Below are the code and all the weights of a small trained network. Each question names an input and a target symbol and asks about switching units off, where a switched-off unit gives its printed mean instead of its output.

import numpy as np


def w(rows, s, z=0):
    codes = np.array(rows[::2]) - 128.0
    scale = np.full(codes.shape[1], s)
    scale[-1] = z or s
    return codes * scale


def norm(h):
    return h / np.sqrt((h * h).mean(-1, keepdims=True) + 1e-5)


def f(y):
    return np.maximum(y, 0)


def softmax(a):
    e = np.exp(a - a.max(-1, keepdims=True))
    return e / e.sum(-1, keepdims=True)


def log_softmax(a):
    a = a - a.max(-1, keepdims=True)
    return a - np.log(np.exp(a).sum(-1, keepdims=True))


def net(x, mask):
    ids = ['αζηθφω'.index(c) for c in x.split()]
    T = len(ids)
    res = E[ids] + P[:T]
    q, k, v = (norm(res) @ M[0].T for M in (Q, K, V))
    z = softmax(np.where(np.tri(T) > 0, q @ k.T / 3**0.5, -1e9)) @ v
    res = res + np.where(mask[0], z, O[0][:, -1]) @ O[0][:, :-1]
    y = f(norm(res) @ A[0][:, :-1].T + A[0][:, -1])
    res = res + np.where(mask[1:9], y, B[0][:, -1]) @ B[0][:, :-1]
    return log_softmax(norm(res)[-1] @ U[:, :-1].T + U[:, -1])


Q, K, V, O, A, B = {}, {}, {}, {}, {}, {}
E = w([
[155,187,173,13,114],'α',
[52,137,204,182,154],'ζ',
[90,146,99,217,187],'η',
[224,82,2,168,118],'θ',
[171,179,133,175,67],'φ',
[202,64,142,96,142],'ω',
],0.014)
P = w([
[225,254,122,17,178],'0',
[137,164,140,68,193],'1',
[110,124,164,74,154],'2',
[139,115,145,73,140],'3',
[154,109,126,89,142],'4',
[170,112,86,83,150],'5',
[154,122,118,106,201],'6',
],0.0048)
Q[0] = w([
[150,144,92,89,89],'h1',
[84,47,157,66,164],'h1',
[159,154,20,196,246],'h1',
],0.012)
K[0] = w([
[141,196,117,95,125],'h1',
[44,89,114,49,193],'h1',
[164,34,2,146,10],'h1',
],0.0082)
V[0] = w([
[149,127,188,122,138],'h1',
[154,255,158,153,98],'h1',
[173,161,94,118,71],'h1',
],0.0097)
O[0] = w([
[103,13,230,113,182,143],'h1',
[138,148,191,79,78,254],'h1',
[2,108,173,62,69,206],'h1',
],0.0068,0.0095)
A[0] = w([
[160,36,85,110,155,128],'n1',
[77,180,204,189,61,123],'n2',
[137,157,241,110,119,182],'n3',
[186,186,153,50,147,255],'n4',
[56,85,222,228,191,153],'n5',
[60,218,65,238,139,27],'n6',
[85,159,246,117,1,165],'n7',
[119,137,33,135,106,184],'n8',
],0.01,0.0026)
B[0] = w([
[3,28,255,95,34,152],'n1',
[84,145,52,238,205,192],'n2',
[243,225,28,236,227,209],'n3',
[65,18,124,186,115,187],'n4',
[250,105,118,127,81,162],'n5',
[12,98,202,54,81,147],'n6',
[82,46,42,62,207,252],'n7',
[241,224,172,97,21,145],'n8',
],0.0047,0.016)
U = w([
[138,181,140,61,159,4],'α',
[189,185,130,229,147,147],'ζ',
[44,216,170,147,80,187],'η',
[141,159,69,121,8,174],'θ',
[68,134,7,140,153,136],'φ',
[104,42,180,151,116,166],'ω',
],0.012,0.0031)

Each question gives the input, a string of symbols that net reads in full, and the target symbol t.
The units are the heads (3 rows each of Q, K, V and O) and the neurons (one row each of A and B). Each row of codes is followed by its name. A weight is (code - 128) times the scale printed after its matrix; where a second scale follows, it is the last column's (O, A, B and U).
mask holds one flag per unit, heads first, then neurons. A switched-off unit (its flag False) gives its mean, the last column of its rows in O or B, instead of its output. The means were averaged over made-up inputs and are rounded, as every weight is.
A unit's drop is (log p(t) with every unit on - log p(t) with that unit switched off) / (log p(t) with every unit on - log p(t) with every unit switched off).
The circuit of an input: a set's keep is (log p(t) with only the set's units on - log p(t) with every unit switched off) / (log p(t) with every unit on - log p(t) with every unit switched off). Starting from all 9 units, units are removed one at a time, each time the one whose removal leaves the highest keep (on an exact tie, the one counted first), for as long as the keep stays at least 0.8.
units of the circuit, in order: the units of the circuit, biggest drop first
top k neurons: the k neurons with the biggest drops, biggest first
drop when u is switched off: that unit's drop, to one decimal
input θ φ θ η θ ζ, target ζ: units of the circuit, in order -> [h1 n7]
input η ω θ, target θ: top neuron -> [n8]
input ζ ζ η, target ζ: units of the circuit, in order -> [n7 h1]
input α ζ ζ α, target ζ: top 2 neurons -> [n7 n3]
input φ α φ α ω η η, target ω: top 3 neurons -> [n3 n6 n5]
input ω η η ζ η α, target ζ: top 3 neurons -> [n7 n1 n6]
input φ η α, target φ: top 2 neurons -> [n4 n3]
input ζ φ ω φ θ ω η, target η: top 2 neurons -> [n6 n7]
input φ η φ η ζ, target ζ: drop when h1 is switched off -> 0.4
input η η φ ζ ω ω η, target ω: drop when n2 is switched off -> 0.2
input ω η φ α, target φ: drop when n7 is switched off -> -0.1
input θ φ φ φ φ φ θ, target θ: drop when n8 is switched off -> 0.1
